[ -1   4  -1   7 -10  47   0  17  12  -2  -3  -9  -1 -25 -24  -9  -5   0]	C > M
[ -6   1  -8  -9   0   4 -11   2   0   8  17  18  12  -9 -22   1  -4  -4]	K > A
[  4   1   7  -7   5   8 -13  -1   5   1   2   2   2 -11  -9   2  -1  -2]	K > A
[ -3  -1  -5  -2  -3   7   8  13   7   3  -4   4   2 -11 -15  -5   1   5]	C > M
[  4   7   7   4  -7 -14  10  22  -7  -2 -17 -27   2  -6  29  -1  -4   1]	C > Z
[ -6  -7 -13  -6   1 -22   3   0   1   1   2  13   8  -5 -20  -4  -8   8]	K > N
[ -3   0   4 -10  -4 -41  -2  11 -22   0  -2   4   2   1  -1  -5  -9  -2]	K > A
[ -2  -4  -4  -8  -2  -9 -12  10   5   1  -2  11   1   0 -18  -4  -7  -3]	K > A
[ -3   2  -4   1   4 -37  10   8  -4  -3  -9   3  -4   1   8  -7  -3   5]	C > Z
[-1  0  2 -8  3  6 -9 -5  6 -5  0 -2  9 -9 -8  3  5 -1]	K > N
[ -5   3  -2  -1  -1 -14  -5  -4  -1  -1  -8  -1  -4  -6   2  -1 -11  11]	C > Z
[-7 -6 -8  1 -5 -9 -1  1 -1  4 -2 13 -2 -9 -7 -6 -7  7]	C > Z
[ -1  -4  -2  -5   8 -24   1  -2  -3   2  -3   6   6   0 -11  -1  -8   1]	K > N
[ -1   0  -1   3  -4 -20   3   7   0  -3  -8   1  -4   0  13  -6  -2   9]	C > Z
[ -6  -4  -1   3   5 -48   5  14  -8 -10 -14   8   0   0  14  -3  -3   9]	C > Z
[  2   4   8  -7   4  50 -11 -12  12   0  11  -8   7 -21  -8   3   8  -1]	K > A
[ -2  -2  -2  -2  -4  10   9   5   6  -7 -11  -4   1 -17  -4  -2   3   4]	C > M
[ -5  -1  -6  -3   0 -12   7   5   1   1   2  14  -2 -11 -13  -8  -3   7]	C > M
[ -1   2   2  -5   7   8  -9  -8   3  -3   2  -4   8 -10   2   1   2  -2]	K > N
[  0  -4   5  -3   5  19 -11  -9   2   0   8   7  -1 -13 -12   4  -2  -5]	K > N
[ -3  -2  -2  -4   4 -45  10   9  -1  -7 -11  -6   0  -3  12 -15   6  12]	C > M
[  0   2   0   4   2   6   0   4   5  -1  -6  -3  -4 -10  -2  -1  -3   7]	C > Z
[  2   0   2 -11   6  -4 -15  -2   5   4  13   1   5  -8  -2   3   2   0]	K > A
[ -2   0   2  -8   9 -30  -2   9  -5   3  -4   5   6  -6  -6  -1  -4   1]	K > N
[  0  -2   1  -4   3  -6   1  13   0   0 -10   2   4  -7   1  -2  -7  -4]	K > N
[ -2  -2   3  -9   1  -4 -12   0   2  14   4   5   4  -4 -14  -1  -7  -2]	K > A
[ -2   2   3   1   1 -17   0  12  -1  -3 -10   4  -2  -5   2  -8  -5   0]	C > Z
[  2   1   2   7   0 -18  15  16  -2 -13 -15  -6  -8  -5  -1 -11  -1   7]	C > M
[ -3  -5   2  -6   4 -21  -7  -2 -15   3  -3   5   8  -7 -15  -2 -10   3]	K > N
[-1  3  1 -1  4 -7 -6  0 -2  7 -2  0  6 -6 -4  3 -2 -4]	K > A
[ -2   3   1  -4   2  -2   1   6  11   3   3   1  11  -7 -14  -2 -14  -1]	K > N
[ -1  -2  -4   2   2 -21   3   4  -2   0  -9   5  -3  -5   5  -2 -13  11]	C > Z
[-1 -1 -4 -2  4  4  6  7  5 -4 -3  3  9 -9 -7 -3  8  8]	C > M
[  2  -3  -4  -4   0 -10   5   6   5  -7 -11  -8  -2  -8   0  -5   2   7]	C > M
[ -2  -2   4  -4   7 -17 -10  -4   3   3   0   5   6  -2  -6   1 -10   3]	K > N
[ -2  -4   6 -11  17  -6  -2 -16   3  -3   3  -5   6  -2   2   7  -2   8]	K > N
[ -3  -2   2   1   6   7  -4 -12   9  -5  -2   2  -5  -1   8   3  -1   5]	C > Z
[  4   2   0   1   2  28   3  -1   7  -4  -2  -7   3 -21  -1  -2  10   4]	C > M
[-2  6 -5  3 -2 -5  0 -5  3  0  2 11  5 -4 -5 -2  2  2]	C > Z
[  0   4   3  -9   5 -41   1  14  -6  -4 -11 -14   6   3   6   3  -9  -6]	K > N
[  1  -3   2 -16   7  -2  -7   0   2  -2   3   9   8   0 -11   1  -9   0]	K > A
[ -3  -3   4   1   9 -15   1  -7  -1  -6  -8   4  -1   2  12  -2  -3   8]	C > Z
[ -2  -2   2  -8   0 -20  -7   8   2   0  -4   1   0  -2  -6  -3  -8   0]	K > A
[ -2  -4  -6  -8 -10 -62  11  34 -14   8 -16   8  11   6 -13  -7 -14   0]	K > N
[ 0  0  4  1  4 11  1 -9 10 -2  3  0  1  0  2  3  4  2]	C > Z
[ -1  -4   0  -4  -5  -9   3  13   2   3  -4   3   9  -9 -13  -2  -2  -5]	K > N
[ -4  -2   5  -2 -10  -3   8   8   5  -1   0  -3   1 -14  -6  -4   1   7]	C > M
[ -3   2  -7  -6 -14  19   0  25   7   9   0   6  12 -22 -27  -4  -9  -8]	K > N
[  0   5   0   4  -9  41   1  10  12   7   6   6  -2 -18 -13  -6  -4  -6]	C > Z

[-10  -3  -5  -6  -3  -4   5  -1 -17  -4  -4   0  -4 -10  -3   4  -1   8]	R > <14>
[ -1  -8   0   3   1   9   1   8   1   3   6  -3 -16  -5   1   8   5  10]	Q > <16>
[-10  -3  -2  -5   2  -1  -1   5  -6 -11 -15   4  -2   1  -5  -2  -5   7]	R > <12>
[ -4  11  -5  -8  -2  10   1 -10  -9  -4   1   6   9  -8  -6   0   1   3]	R > <12>
[ -4  -1  -2  -9   1   0   0  -2 -16  -4   4  -4  14  -3  -7   2  -2   3]	R > <14>
[-2  8 -5 -2  1  6  1 -7 -1 -2 -2 -1 -7 -1 -2  3 -1 12]	Q > <16>
